In the rows, 128 means zero.
Each row has a class, written after it, and each block has its own classes.
[ 50 101 134  86 111 213 121 110 211  84 208 106  87 151  95 143 111 124
 143 105  88  72 155 109 118 158  59 191  83 122 137  67] => <66>
[128 115 108 138 121 154 153 117 114  95 121 105  87 124 150 137 130 100
 133 134  69  99 155 116 154 159 175 131 119 142 138 110] => <138>
[174 149 126  96 136 114 133 143 114  85 118 180 155 135 131 153 109 125
 110 161 133 126 125 114 136 108 166 134 142 113 110 157] => <133>
[130  95  88 163 158 193 163  59 142  97 174  75  73 123 145 129 133 164
 116  97  53 104 163  90 107 181 107 188 148 147 119 139] => <129>
[ 39 114 107 138 111 144  61  96 162  78 156  72 176 162 109 179  61 115
 121 125 102 137 137 100 127 148  97 158 105 187 129  83] => <187>
[177 152 132 123 127 108 143 131 114  82 123 178 152 128 152 160 100 142
 117 155 128 127 114 109 141 109 175 134 149 115 118 145] => <30>
[141 130 118 109 162 126 115 128 132 105 145 110 131 151  79 141 115 119
 126  95 161 131  99 148 140 130  93 121 120 148  87 128] => <88>
[175 157 139 125 126 116 137 127 111  87 111 172 155 132 153 163 104 135
 118 167 137 130 105 122 132 102 161 166 142 110 123 153] => <134>
[185 120  95 105 142 160 151 136 155 123 150 129 124 131 124 108 144 129
 167 130  60 161 112 104 145 109 114 137 146 176 130 129] => <30>
[ 86 134  95  99 112 165 113 111 197 200 216 108 141 126  77 130 130 174
 132  42  53 144 118  96 117 155  38 115 117 167 118 114] => <129>
[125 138 149 115 174 123 136 110 130 105 149  93 136 153  77 135 124 132
 128  66 140 129  92 125 119 125 106 126 115 132  84 128] => <66>
[101 104  90  93 154 173 106 108 111 114 183  84  94 132 110 124 136 143
 158 109 101 134 117 100 139 147 126 155 105 165  98  72] => <88>
[102 143 137 122 184 133 125  67 133  98 142 113 137 160  97 154 116 124
 128  66 146 123 109 157 122 152 118 142 124 129 106 126] => <134>
[127 108 142 121 161 143  67 142 165 126 176  97 144 113 114 129 145 155
 117  59 108 119 117 118  98 101 209  96 155 140 205  98] => <30>
[ 97 110 139 144 141 147 139 116  92 130 120  61 100 137 141 145 153 118
 131  70 104 103 142 131 114 174 165 116 101 116 150 115] => <40>
[101 129  75 137 121 163 113  97 119 121 162 105 124 101 138 158 114 116
  90 151  50  98 159 110 115 180 222 101 141 138 114 120] => <138>
[ 76  87 126  53 150 214 152  85 128  78 184 153 130 145  61 118 160 101
 190 108 144 162 148 137 159 178  92 104 141 147 113 140] => <133>
[120 150 134 118 175 132 145  91 118 103 132 111 114 147  93 136 129 120
 126  81 111 133 115 136 142 149 122 104 120 141  94 139] => <138>
[111 156 159 121 172 146 130  68 130 108 123 103 124 162  93 138 139 112
 145  80 145 111  87 165 123 126 102 145 115 141  94 122] => <134>
[147 134 127 111 155 137 132 111 116  86 148 109 148 151  63 151 120 145
 137  61 135 101 103 119 140 130 118 134 103 141  84 137] => <129>
[101 124 153 100 168 149 128 107 131 100 149  97 132 164  62 131 145 110
 136  86 137 132 107 131 133 132 105 127 125 144  87 136] => <133>
[ 85 140 128  31 109 159 113 137 145 115 186 180 117 119  64 148 151 140
 141 128 206 134 114 119 150 147 149 148 174 122 111 103] => <187>
[128 133 115  72 139 135 145 103  79 118 137 118 120 136  73 161 146 118
 147 109 157  91 127 136 150 150 184 109 132 113  63  99] => <66>
[114 126 147 103 175 136 124 123 115 115 138 110 128 144  63 135 141 126
 142  54 147 125 109 137 135 128 116 118 109 145 103 136] => <11>
[101 139 138 105 164 138 119 102 137 125 130 108 127 157  76 131 149 113
 148  84 155 133 115 139 133 117 103 137 114 148 109 108] => <11>
[141 131 131 111 164 142 132 109 110 104 144 100 138 157  79 150 140 118
 134  72 137 102 113 136 131 136 129 141 106 142  89 140] => <129>
[124 155 116 116 170 136 130 114 126 111 129 119 132 141  76 143 130 130
 134  77 115 117 115 140 112 143 135 114 118 129 101 110] => <40>
[114 164 149 106 165 144 130  67 137 111 134 112 136 163  75 157 127 128
 142  80 135 111  92 147 132 129 113 139 124 136  83 124] => <134>
[112 132 130 143 130 125 137 157 105 119 104 136 103 136 102 144 113 123
 120 124  61  92 158 146 137 143 120 130 128 115  99 105] => <40>
[120 137 166 119 174 121 136 121 131 104 147 109 132 150  84 135 119 108
 120  71 129 122  98 137 119 132 113 128 125 139  80 138] => <66>
[118 150 114 110 171 145 137  84 126  77 133  97 131 161  86 157 130 117
 133  80 115 134 112 145 139 148 122  98 116 146 111 128] => <138>
[101 129 163  82 147 142  97 124 118  71 177 130 137 120  70 199  93 140
 123 107 144 148  96  72 125 121 129 174 132 188  95 115] => <138>
[ 78 133 128 136 123 146 131  60  98 147 121 110 100 144 171 154 128 119
 158 135 119 113 157 127 148 155 130 130 101 133 125  75] => <88>
[114 143 137 117 164 129 129 123 116 108 131 144 140 138  86 138 131 132
 141  82 142 131 108 139 129 119 122 119 111 133 111 128] => <11>
[133 196  99 133 139 191 155  88 148  95 170 127  72 101 106 190 129 222
 148  76  18  41  77  87 105 107 179 135 138 140 116  53] => <88>
[151 150  89  61 133  77 102  86 174 126 156 108 128 126 136 156 101 102
 100  36 234 113  76 108 126 174 189 184 143 162 120  79] => <134>
[ 81 119 136 144  88 150 138  94  89 140 134 102 125 131 139 161 142 113
 147 120 131  77 145 119 134 154 154 151  81 124 118  90] => <129>
[116 138 161 109 117 154 127  94  76 138 120 125 123 148 138 146 152 145
 156 190  96 167 119 124 145  98  73 134 152 152  81 131] => <30>
[ 95 126 170 139 133 143 153 122 127 170 142  95 111 126 119 164 154  99
 131  71  74  93 135 135 117 146 169 103 137 139 133 116] => <66>
[ 97 121  54 131 111 188 148 138 130 182 194 133 114  72  84 130 156 161
 127 159  50 120 146  92 116 168 197 119 161 128  97 126] => <187>
[109 149 139 102 178 146 120  95 138 108 155 122 118 159  82 144 125 120
 138  85 160 119 103 154 130 135  92 130 106 137  88 115] => <88>
[ 90 111 155 152 106 157 114 102  99 122 137  79 110 137 134 108 150 144
 129 114  91  93 143 118 139 136 141 127 127 119 120 110] => <129>
[123 142 119 121 181 115 123 115 139 105 137 128 139 138  83 132 116 125
 119  80 170 139 105 142 122 142 125 132 130 143 105 144] => <187>
[149 150 113 111 122 112 133 143 119 111 122 170 147 120 139 159 113 124
 116 162 168 136 119 116 132 127 168 154 140 125 124 145] => <187>
[166 162 139 127 128 126 136 114 117  93 118 178 161 126 148 175 100 133
 122 165 122 125 111 116 126 107 171 161 145 120 120 151] => <134>
[173 139 131 113 138 113 137 137 112  92 130 167 152 136 147 164 106 132
 120 151 124 134 126 109 142 116 174 142 141 120 121 148] => <30>
[133 131 138 120 162 157 119  93 124  96 141  98 139 150  78 139 143 129
 136  66 133 103 110 155 119 129 102 118 122 150 109 139] => <129>
[172 148 120 114 135 116 134 154 101  86 114 162 144 123 134 151 105 135
 118 146 132 131 123 106 122 126 166 148 126 110 117 138] => <40>
[117 176  56 135 110 136 148  93  95  90 115 166 164 135 150 192  84 144
 141 189  45 145 141 101 122 147 134 146 122 135  87  84] => <40>
[115 114 107 123 119 183 123 109 117  23 178  52  97 148 120 186 122 183
 120 137 131 115  88  80 126 127 121 195 142 134 121  87] => <88>
[126 104 105  81 182 135 133 130 103  87 150 109  87 171 134  65 139 130
 128 127 107 157 130 116 153 145  83 174  97 114  76 127] => <133>
[127 139 109 128 164 125 134 106 136 115 133 114 124 129  90 123 121 137
 129  88 157 124 108 123 127 143 132 135 121 141 103 133] => <187>
[133 143 115 109 159 122 121 127 118  81 127 105 142 151  67 157 103 138
 125  77 137 125 101 127 120 140  98 132 104 138  84 119] => <40>
[113 137 119 140 133 151 160 108 114 133 115  99 111 144 128 163 144 112
 135 113  97  97 155 128 118 163 154 136 103 106 130 114] => <40>
[167 150 133 113 130 121 133 130 121  90 128 166 149 137 145 166 109 131
 120 158 122 123 122 114 138 108 169 142 144 120 119 138] => <30>
[166 135 129  95 121 121 130 153 112  97 123 171 145 128 135 140 124 119
 110 166 138 132 122 118 137 111 161 135 151 119 115 151] => <133>
[116 148 124 115 169 149 132  95 128  95 136 109 135 146  60 137 127 140
 140  76 133 133 110 132 115 149 102 113 124 131  88 125] => <40>
[ 95 122 151 133 125 133 139 117 105 112 113 116 114 153 140  99 143 100
 136 137 115 105 142 129 152 136 157 125 101  98 113 111] => <133>
[107 113 141 145 116 138 156 113  95 129 116 123 111 121 133 135 135 131
 140 111 126 127 140 118 144 148 122 122 122 129 122 142] => <11>
[144 139  95  94  72 119 115 178 108 124 142 148 169 105  96 218  93 123
 118 156 108  89 104 114 117 107 159 132 117 152  93  90] => <66>
[153 162 114  75 161 179 161 160 200 119 183 172  94 137 109 123 140 143
 139 100  32 133 128  91 118 138 115 175 133 125 134 128] => <40>
[ 98 139 141 122 171 136 127  96 110 116 123 107 148 153  83 153 143 104
 149  70 144 131 113 150 127 129 132 109 108 152 113 126] => <11>
[176 140 117 121 113 126 131 138 112  90 131 163 155 132 138 141 114 143
 113 158 138 121 127 113 135 111 140 154 131 109 115 151] => <129>
[138  91  87 116 116 174  95  79 107  74 146 117 120 118 165 128  83 212
 140 165 162 159 133 106 123 127   4 137  90 126 142 137] => <88>
[117  91  80  86  97 142 126 160 150 146 183 119  76 136 156  63 127 131
 122 158  75 155 138 101 162 161  60 180 121 134  90  97] => <30>
[172 141 137 112 124 111 120 144 116  95 124 157 142 135 146 153 106 131
 112 160 119 121 122 111 143 105 171 142 148 124 113 136] => <30>

A new block, with new classes.
[124 110 165 110 137 142 158 160 125 108 161 146 117 114 121 159 141 121
 146  73 174 124 162 110 117 134 135 117 147 156 154 131] => <61>
[119 143 133 107 141 122  98 107 147 142  81 157 121 134 124 125 101 129
 163 118 101  83 140 139 130 142 145 168 130 175 118 131] => <7>
[ 77 127 144 100  63 120 132  78 158 137  67  61 121 135 191 125 127 131
 149  99 113 159 131 138 146 148 120 178 144  92 130  95] => <61>
[118 128 160 132 153 124  96 126 145 142 119 159 142 114 112 109 130 146
 135 122  94 121 132 151 106 161 153 152 138 144 132 154] => <83>
[ 79 136 146  87 158 103 137  98 201 187 104  73 101 172 229 114  98  80
 145 125 151 135  80 134 113 182 141 132  82  57 153 156] => <208>
[158 108  95 174 140 119 138 141 116 121 138 116 112  89 126 124 148  73
 135 132 143 142 125 128 130  80 135 116 120  62 119 117] => <208>
[171 105 107 172 140 124 143 135 127 133 130 147 122  85 143 153 145  91
 144 126 137 142 139 132 126  99 131 118 126  70 136 105] => <117>
[126 122 155  94 145 140 156 144 120 116 158 151 126 137 125 149 133 132
 138  87 152 117 149 112 118 128 117 138 139 144 119 155] => <2>
[156 110  99 188 129 134 124 109 124 145 123 125 131  86 137 124 159  92
 144 135 117 142 117 123 126 104 156 131 125  49 115 106] => <7>
[167 136  49 168 131 135 117 105 101 143 126 105 140 107  98 154 133 112
 130 148 112 113 102 120 146 136 141 109  90 127 140 119] => <117>
[189 105 123 143  89 107  92 116  78 129 142 107 124  64  89 110 190 101
 108 121  78 147 167 183 135 143 181 127 138 135 126 169] => <61>
[137 153  94 136 141 128  85 109 138 138  99 160 108 100 146 132  90 112
 152 121 101 112 169 160 154 114 147 155 102 165 104 122] => <91>
[126 130 127 169 135 123  78 112 116 145 114 147 123 117 135 159 120 133
 135 135  98 107 141 149 146 147 145 146 125 173 126 132] => <41>
[113 125 137 152 123 143  92 122 137 126  93 154 123 117 150 128 108 127
 132 115  76 111 143 161 130 144 147 168 120 167 136 143] => <188>
[123 134 167 129 116 135 137 161 142 136 161 143 129 130 120 157 128 153
 158  95 183 117 154 107 123 139 126 131 117 133 149 130] => <22>
[164 114  79 101 136 114 115 133  88 110 137 116 127  78  53 136 156 114
 129 103  89 142 113 127 172 112 111 149 160 121 108 172] => <208>
[184 173  78 118 158 142 146 154  83 128 156 127 166 156  59 121 156 148
  87 143 125 147 146 116 119 127 147 102 110 166 160 112] => <168>
[ 88 103 165 118  77 129 129  91 110 151  88  92 134 164 196  89 143 152
 115  89 104 172 192 159 134 159 141 173 134 172 133 123] => <22>
[168 137  95 105 117 143  67 115 115 157 141 142 141 111 112 125 117 137
 108 149 106 118 144 163 131 156 171 115 110 134 117 161] => <41>
[121 150 133 135 132 136  86 126 120 138 113 156 144 137  99 156 164 143
 135 144 108 105 118 157 140 155 132 176 142 163 119 150] => <168>
[ 56 131 138  70 102 141 158 124 204 134 108 137 150 162 176 153 115 173
 148  74 179 106  89 127 105 163 125 155 159 122 127  95] => <186>
[158 100 104  82 171 123 130 108 105 142 140 124 127 116 166 101 163  75
 130 112 106 142 138 160 125 125 148 144 138 112  87 147] => <2>
[127 113 167 124 133 121 148 170 125 115 156 154 114 119 133 156 146 136
 148  76 181 112 143 129 123 149 137 109 132 148 147 147] => <125>
[129  93  83 123 193 104 133 138 151 129 142 121 137  97 129  74 134  90
 149  81  94 131  94 147 137 139 149 126 123  67  98 151] => <83>
[106 116 131  36  85  77 139 100 178 133  85  82 137 133 163  98 142 133
 177  80 171 125  84 170 133 163 132 173 167  85 118 107] => <125>
[128 115 165 102 127 131 171 155 127 125 167 147 122 131 113 154 158 120
 145  95 186 128 142 124 124 136 132 116 122 129 141 130] => <168>
[136 117 137 111 139 160 127 116 147 129  97 166 121 112 119 128 152 101
 144 106 106 115 157 157  99 129 167 141 139 143 139 143] => <61>
[107 136 151 121 138 104  82 118 159 151  86 151 126 120 168 124 116 125
 158 133 115 111 138 173 116 157 159 167 126 147 109 122] => <83>
[152 113 124 178 157 110 140 137 123 128 135 144 122  81 131 118 150  90
 138 142 127 159 134 124 115  97 144 120 127  72 117 105] => <83>
[105 109 186 108 117 112 164 158 135 110 169 140 133 117 120 143 142 162
 140  76 185 126 152 110 116 144 132 114 137 140 127 120] => <83>
[114 139 112 125 161 123 148 133 132 124  97 131 139 148 113  90 123 109
 136 115 133 129 122 136 112 132 155 138 116 144 131 129] => <83>
[119 116  89 157 143 150 134 105 126 127 108 167 124 107 154 136 145  97
 125 109 133 156 138 151 135 109 151 149 139 139 113 134] => <91>
[117  89 158 155 160 151 133 131  96 125 157  99 174 186 159  97 227 135
  76 136 155 124 130 160 105 136 161 112 156 115  98 137] => <41>
[ 97 158 158 126  92 100 118 148 130 152 113 112 133 147 183 119  86 100
 157 102 224 118 126 157 139 156 125 160 113 130 166 105] => <117>
[158 107 107 153 133 122 137 120 134 123 123 138 118  75 135 131 145  93
 125 125  83 150 119 137 135 108 142 132 122  82 127 123] => <188>
[124 150  78 219 154 136 149 168 160  76 114 151 139 172 101 120  71 159
 130 113 154 117 141  81  77  80 104 166 156 116 148 141] => <208>
[122 116 118 206 139 113  93  76 116 155  93 109 142  93 146  85 178  84
 151 104 102 139 116 197 138 132 177 192 136 128 133 116] => <91>
[131 139  85  65 116 134  83  93 141 148 136  77 189 125 131  82 163 171
 128 134 113 107 108 153 130 158 160 141 120  89  67  89] => <83>
[112 146 121 151 125 147 106 100 154 122  95 159 128 117  95 135 106 150
 151 121 109 101 140 144 131 116 138 159 127 168 131 126] => <91>
[163 134  93 175 141 131 102 126  66 148 152 106 153 122 107 123 176 100
 110 118 129 108 127 152 141 161 163 133  95 148 134 171] => <117>
[107 138 139 139 138 112  84 131 154 129  87 144 125 131 130 128 108 135
 148 119 106  98 125 162 129 133 124 178 151 156 134 132] => <208>
[ 74 103 168 153 110 128 157 138 144 106  77 128 149 172 156  78 134 154
 114  94 136 144 153 170  92 134 157 142 148 155 140 108] => <83>
[152 134 122 110 199 150 172 147 144 156 138 158 142  89  97 115 142  85
 172  57 135 138 110 114  99 116 154 142 138  99 183  91] => <186>
[ 71 148 177 106 110 162 163 187 142  91  65  88 130 222 128  79  77 127
 128 121 194 145 141 132 112  86 100 142 140 109 171 129] => <208>
[113 136 138 129 155 127  95 128 143 134  97 158 135 109 111 125 118 137
 154 132  93 110 126 146 131 136 138 149 132 152 122 112] => <83>
[ 76 161 146 134  87 117 140  88 187 122  44 117 120 181 147  74  86 117
 136 138 136 138 127 137  82 137 125 205 158 105 152 162] => <61>
[127 142 123 119 114 129  92 109 130 149 109 153 110  91 132 129 110 115
 147 121  83 110 149 149 137 137 139 169 125 148 103 143] => <186>
[165 121 118 166 131 122 141 130 135 147 128 145 123  89 129 124 162  93
 151 128 134 157 144 132 121  95 143 135 123  67 132 103] => <22>
[166 114 119 170 145 123 123 132 127 120 119 147 123  77 133 119 145  84
 136 136  95 150 129 143 122  93 142 154 140  81 131 115] => <188>
[103 142 167  46  92 111 178 153 158  93  91 140 127 194 142 154 133 162
 108 153 200 143 138 129  87 114 109 145 199 152 112 131] => <186>
[145 107 129 162 138 109 133 125 132 130 130 136 126  88 130 115 153  98
 147 137 137 144 130 139 107 114 159 127 125  82 113 114] => <83>
[127 112 160 104 127 132 157 157 114 112 159 130 136 130 119 151 131 139
 151  71 176 122 139 126 117 133 130 129 145 156 150 122] => <2>
[120 141 153 129 136 127 135 175 126 110 145 132 126 136 114 154 121 149
 136  76 159 115 157 108 135 119 110 141 132 139 141 140] => <208>
[132 128 119 136 151 119 105 126 140 142  96 165 129 126 138 142 105 123
 148 109 106 100 135 160 127 153 135 156 133 171 151 142] => <117>
[180 101 103 175 139 122 123 141 109 131 138 146 121  77 138 141 139  88
 138 131 123 139 149 144 136 100 132 114 124  82 129 116] => <117>
[115 136 153 150 113 143 103 127 136 124  99 150 121 108  99 151 138 133
 143 102  93  95 146 155 130 147 152 144 127 178 156 138] => <61>
[128 108 142 119 127 124 159 156 120 113 153 153 121 133 145 152 112 121
 140  95 197 119 158 116 122 127 112 122 139 144 137 136] => <117>
[116 144 113 146 143 153 116 119 124 126 117 163 140 144 107 150 118 139
 129 130 116 101 111 130 111 140 134 153 137 180 137 150] => <2>
[128 114 119 169 138 136  87 126 130 140 105 144 134 120 140 144 121 133
 138 113  83  99 133 165 140 156 138 146 121 149 139 152] => <117>
[102 117 165 134 130 144 152 148 147 112 153 122 126 140 145 145 142 136
 142  89 189 119 145 132 132 120 136 115 117 118 125 131] => <91>
[163 113 108 189 126 118 124 116 115 145 129 135 120  77 134 134 147  92
 138 137 118 158 125 117 127 109 150 129 133  67 131 115] => <7>
[ 72 116 136  72  80 113 148 146 146 114  84 120 129 192 191 149  84 109
 139 150 252 159  69 170  98 152 130 145 186 158 157 126] => <2>
[150 131  99 131 143 123  89 120 140 134 103 152 106 109 130 145  82 132
 175 130 113 100 136 136 117 150 147 141 124 177 146 133] => <125>
[153 109  94 170 128 133 147 147 119 113 130 136 122 118 125 147 156  97
 136 149 141 163 123 134 129  96 128 128 139  70 118 124] => <168>
[120 137 116 164 150 133 107 118 145 131 110 157 116 118 129 150 109 117
 153 121 135 105 136 154 130 130 159 137 109 183 141 131] => <91>
[183 118  94  80 155 129 110 142 107 146 134  87 158 136 122  89 110 127
 130 113 120 144 143 155 121 151 151 118 129 128 168 131] => <117>
[140 132 146 133 133 124  94 118 125 142 116 164 126 117 113 130 123 121
 134 145 112  90 143 157 127 144 129 147 130 159 131 157] => <117>
[127 161 130 104 125 126  85 121 146 143  94 139 117  99 114 140 110 104
 174 109 111  95 134 152 143 146 144 167 122 151 141 126] => <61>
[168  96 128 147 149 142  96 128  94 127 103 150 144 114  99 113 167 112
 128 131  82 116 154 184 122 125 151 151 157 156 131 159] => <117>
[163  91 136 155 181 113 121 123 105 158 151 135 106  83 165 121 155  82
 140  91  76 149 164 126 139 136 156 127 118 100 118 153] => <7>
[ 90 147 101 170  89  84 139  79 189 166  88 129 139 127 197  98 135 127
 121  72 111 116 109 172 104 171 174 175 110 110 123 105] => <186>
[178 148  56 138 120 178 114 115  78 139 130 125 171 128  91 119 211 124
  68 187  89 174 124 146 135 109 149 123 126  76  99 128] => <168>
[155 113 117 174 147 132 141 128 121 124 137 127 119  78 122 133 168  81
 140 114 108 153 136 121 126 101 138 127 140  72 139 115] => <61>
[125 126 165  91 131 115 151 167 123 124 156 138 131 137 131 154 143 127
 148  81 208 123 135 109 127 144 136 131 148 133 132 140] => <7>
[122 143 144 146 133 135  91 118 143 152  91 167 135 127 114 112 124 145
 143 120  76 119 154 154 125 140 135 179 135 159 142 145] => <22>
